Below is a small trained network, with its code and all its weights. Each question gives an input and a class and asks what happens when units are switched off, that is, made to give their printed mean instead of their output.

import numpy as np


def w(rows, s, z=0):
    codes = np.array(rows[::2]) - 128.0
    scale = np.full(codes.shape[1], s)
    scale[-1] = z or s
    return codes * scale


def f(y):
    return np.maximum(y, 0)


def log_softmax(a):
    a = a - a.max(-1, keepdims=True)
    return a - np.log(np.exp(a).sum(-1, keepdims=True))


def net(x, mask):
    res = np.array(x, float).reshape(1, 7) / 4 @ E
    y = f(res @ A[0][:, :-1].T + A[0][:, -1])
    res = res + np.where(mask, y, B[0][:, -1]) @ B[0][:, :-1]
    return log_softmax(res[-1] @ U[:, :-1].T + U[:, -1])


A, B = {}, {}
E = w([
[128,134,133,128,126,124,118,126,110,119,125,141],'x0',
[132,131,121,130,118,125,132,131,120,126,125,125],'x1',
[145,122,134,137,95,120,134,133,110,123,139,132],'x2',
[90,174,146,44,56,141,212,73,209,102,155,208],'x3',
[86,78,75,43,80,154,102,158,63,214,113,153],'x4',
[152,124,156,136,48,247,78,223,183,50,2,157],'x5',
[153,127,143,115,129,121,130,134,129,142,126,125],'x6',
],0.008)
A[0] = w([
[121,167,153,63,75,161,186,85,190,92,140,216,91],'N1',
[152,104,161,142,57,254,67,219,190,53,13,165,36],'N2',
[148,85,118,186,160,135,76,175,81,111,94,63,104],'N3',
[111,72,109,70,100,165,126,138,109,159,118,136,29],'N4',
[108,49,37,37,77,155,96,186,93,191,75,176,4],'N5',
[182,169,170,206,151,127,149,118,174,41,121,117,19],'N6',
[164,99,95,208,165,137,85,167,83,139,90,89,114],'N7',
[146,95,117,194,160,118,55,145,100,166,133,68,147],'N8',
[147,149,179,191,144,105,142,137,175,48,108,120,54],'N9',
],0.0061,0.0011)
B[0] = w([
[109,137,115,56,24,88,109,233,191,64,68,194,206],'N1',
[225,10,79,145,206,42,207,1,91,176,237,163,251],'N2',
[102,149,77,31,71,104,167,202,182,80,53,203,188],'N3',
[77,174,171,186,119,165,99,138,74,155,102,99,161],'N4',
[79,174,227,225,93,164,52,148,48,195,102,45,197],'N5',
[45,194,198,192,133,167,63,131,76,171,92,41,188],'N6',
[142,139,110,42,68,101,143,188,180,80,102,186,187],'N7',
[155,114,75,71,94,98,161,165,187,84,96,163,186],'N8',
[95,169,163,191,145,219,77,136,66,198,102,51,180],'N9',
],0.0061,0.011)
U = w([
[148,155,90,17,59,117,140,224,213,6,59,210,116],'0',
[185,39,75,141,222,57,185,22,95,166,253,136,244],'1',
[124,207,222,218,119,221,67,167,73,168,84,11,37],'2',
],0.0068,0.0011)

Each question gives the input, the list of numbers given to net, and the class t.
The units are the neurons (one row each of A and B). Each row of codes is followed by its name. A weight is (code - 128) times the scale printed after its matrix; where a second scale follows, it is the last column's (A, B and U).
mask holds one flag per neuron, in row order. A switched-off neuron (its flag False) gives its mean, the last column of its row in B, instead of its output. The means were averaged over made-up inputs and are rounded, as every weight is.
A unit's drop is (log p(t) with every unit on - log p(t) with that unit switched off) / (log p(t) with every unit on - log p(t) with every unit switched off).
The circuit of an input: a set's keep is (log p(t) with only the set's units on - log p(t) with every unit switched off) / (log p(t) with every unit on - log p(t) with every unit switched off). Starting from all 9 units, units are removed one at a time, each time the one whose removal leaves the highest keep (on an exact tie, the one counted first), for as long as the keep stays at least 0.8.
units of the circuit, in order: the units of the circuit, biggest drop first
most important unit: the unit with the biggest drop
top k neurons: the k neurons with the biggest drops, biggest first
drop of u: that unit's drop, to one decimal
input [1,-1,7,8,-8,-7,3], class 0: most important unit => N1
input [0,-7,-7,2,3,-1,3], class 2: units of the circuit, in order => N2; N3
input [-7,0,-7,1,-7,6,-7], class 2: top 2 neurons => N6; N9
input [8,8,3,-5,0,8,-4], class 1: top 2 neurons => N2; N1
input [-8,-7,-4,6,-1,-4,7], class 0: top 2 neurons => N2; N1
input [-8,-7,1,1,-8,-5,3], class 2: top 2 neurons => N2; N6
input [0,2,6,-3,5,-4,-7], class 2: top 2 neurons => N2; N5
input [4,4,-2,-7,7,7,5], class 0: top 3 neurons => N3; N7; N8
input [-2,-2,0,-8,-7,5,-8], class 0: top 4 neurons => N3; N7; N8; N5
input [3,4,-3,1,-8,-7,5], class 2: drop of N2 => 0.9
input [7,0,3,-1,-6,8,-6], class 1: drop of N2 => 1.5
input [-7,3,-8,1,-3,6,-8], class 1: drop of N2 => 0.9
